Here is a tiny trained network, its code and every weight. The questions are about switching its units off for an input and a class, where a switched-off unit gives its printed mean instead of its output.

import numpy as np


def w(rows, s, z=0):
    codes = np.array(rows[::2]) - 128.0
    scale = np.full(codes.shape[1], s)
    scale[-1] = z or s
    return codes * scale


def f(y):
    return y / 2 * (1 + np.tanh(0.7978845608 * (y + 0.044715 * y**3)))


def log_softmax(a):
    a = a - a.max(-1, keepdims=True)
    return a - np.log(np.exp(a).sum(-1, keepdims=True))


def net(x, mask):
    res = np.array(x, float).reshape(1, 5) / 4 @ E
    y = f(res @ A[0][:, :-1].T + A[0][:, -1])
    res = res + np.where(mask, y, B[0][:, -1]) @ B[0][:, :-1]
    return log_softmax(res[-1] @ U[:, :-1].T + U[:, -1])


A, B = {}, {}
E = w([
[127,144,175,131,15],'x0',
[56,181,45,35,57],'x1',
[154,3,56,215,130],'x2',
[149,28,201,14,183],'x3',
[254,120,88,64,119],'x4',
],0.0075)
A[0] = w([
[205,154,145,131,137,178],'neuron 1',
[129,200,175,30,76,252],'neuron 2',
[165,97,222,129,170,205],'neuron 3',
[151,118,172,44,145,162],'neuron 4',
[1,171,138,120,155,198],'neuron 5',
[43,129,132,151,147,183],'neuron 6',
[160,124,85,220,98,115],'neuron 7',
[73,77,105,163,212,206],'neuron 8',
[107,101,86,88,112,192],'neuron 9',
[142,43,66,108,153,198],'neuron 10',
[138,127,231,236,140,190],'neuron 11',
[198,114,201,120,163,239],'neuron 12',
[37,185,78,159,174,183],'neuron 13',
[57,104,146,178,196,210],'neuron 14',
[161,76,103,20,161,241],'neuron 15',
[98,215,88,193,47,218],'neuron 16',
[89,124,159,66,92,217],'neuron 17',
[185,31,247,168,139,200],'neuron 18',
[210,62,81,156,146,228],'neuron 19',
[138,162,190,21,147,176],'neuron 20',
[129,168,179,42,141,176],'neuron 21',
[29,206,110,124,16,107],'neuron 22',
[204,205,81,187,121,165],'neuron 23',
],0.0085,0.0039)
B[0] = w([
[173,158,141,160,174,165],'neuron 1',
[142,253,151,94,91,241],'neuron 2',
[137,140,177,141,102,202],'neuron 3',
[175,153,159,99,134,184],'neuron 4',
[51,106,136,45,111,216],'neuron 5',
[63,83,142,106,142,181],'neuron 6',
[141,140,107,165,177,194],'neuron 7',
[119,21,130,100,157,209],'neuron 8',
[123,123,111,69,26,167],'neuron 9',
[174,2,90,84,82,206],'neuron 10',
[90,124,186,230,159,219],'neuron 11',
[160,132,173,147,121,205],'neuron 12',
[39,119,109,88,177,210],'neuron 13',
[84,36,173,107,169,202],'neuron 14',
[193,129,128,57,84,221],'neuron 15',
[66,206,72,177,133,254],'neuron 16',
[131,165,126,91,107,185],'neuron 17',
[155,94,190,186,70,241],'neuron 18',
[204,70,86,177,120,232],'neuron 19',
[181,243,214,27,146,206],'neuron 20',
[136,214,166,69,130,193],'neuron 21',
[52,209,55,128,37,242],'neuron 22',
[137,174,73,169,208,202],'neuron 23',
],0.0079,0.0086)
U = w([
[205,203,212,28,119,151],'0',
[152,134,86,63,173,1],'1',
[25,192,65,122,46,110],'2',
[135,75,225,214,128,95],'3',
[29,58,153,53,196,170],'4',
[244,42,58,76,55,191],'5',
[134,155,43,187,254,160],'6',
],0.0082,0.0023)

Each question gives the input, the list of numbers given to net, and the class t.
The units are the neurons (one row each of A and B). Each row of codes is followed by its name. A weight is (code - 128) times the scale printed after its matrix; where a second scale follows, it is the last column's (A, B and U).
mask holds one flag per neuron, in row order. A switched-off neuron (its flag False) gives its mean, the last column of its row in B, instead of its output. The means were averaged over made-up inputs and are rounded, as every weight is.
A unit's drop is (log p(t) with every unit on - log p(t) with that unit switched off) / (log p(t) with every unit on - log p(t) with every unit switched off).
The circuit of an input: a set's keep is (log p(t) with only the set's units on - log p(t) with every unit switched off) / (log p(t) with every unit on - log p(t) with every unit switched off). Starting from the 12 units with the biggest drops (on a tie, the unit counted first), units are removed one at a time, each time the one whose removal leaves the highest keep (on an exact tie, the one counted first), for as long as the keep stays at least 0.8.
circuit, biggest first: the units of the circuit, biggest drop first
k most important neurons: the k neurons with the biggest drops, biggest first
drop when u is switched off: that unit's drop, to one decimal
input [2,0,1,-2,6], class 5: most important neuron -> neuron 11
input [2,-4,1,4,2], class 3: circuit, biggest first -> neuron 18; neuron 2
input [-8,-8,-7,3,-3], class 3: circuit, biggest first -> neuron 11; neuron 18
input [1,-5,6,-7,-7], class 6: circuit, biggest first -> neuron 7; neuron 23
input [-8,1,7,-2,-3], class 4: circuit, biggest first -> neuron 14; neuron 8
input [-3,-4,6,8,0], class 5: 2 most important neurons -> neuron 10; neuron 15
input [2,-6,4,1,5], class 3: 2 most important neurons -> neuron 18; neuron 11
input [-8,-4,-8,-7,-2], class 4: 4 most important neurons -> neuron 5; neuron 13; neuron 14; neuron 19
input [-2,-8,6,-2,6], class 3: 2 most important neurons -> neuron 11; neuron 18
input [-8,-8,-4,6,-3], class 3: drop when neuron 18 is switched off -> 0.1
input [4,3,3,2,0], class 5: drop when neuron 13 is switched off -> 0.2
input [-7,-6,-8,-4,-6], class 4: drop when neuron 20 is switched off -> 0.0
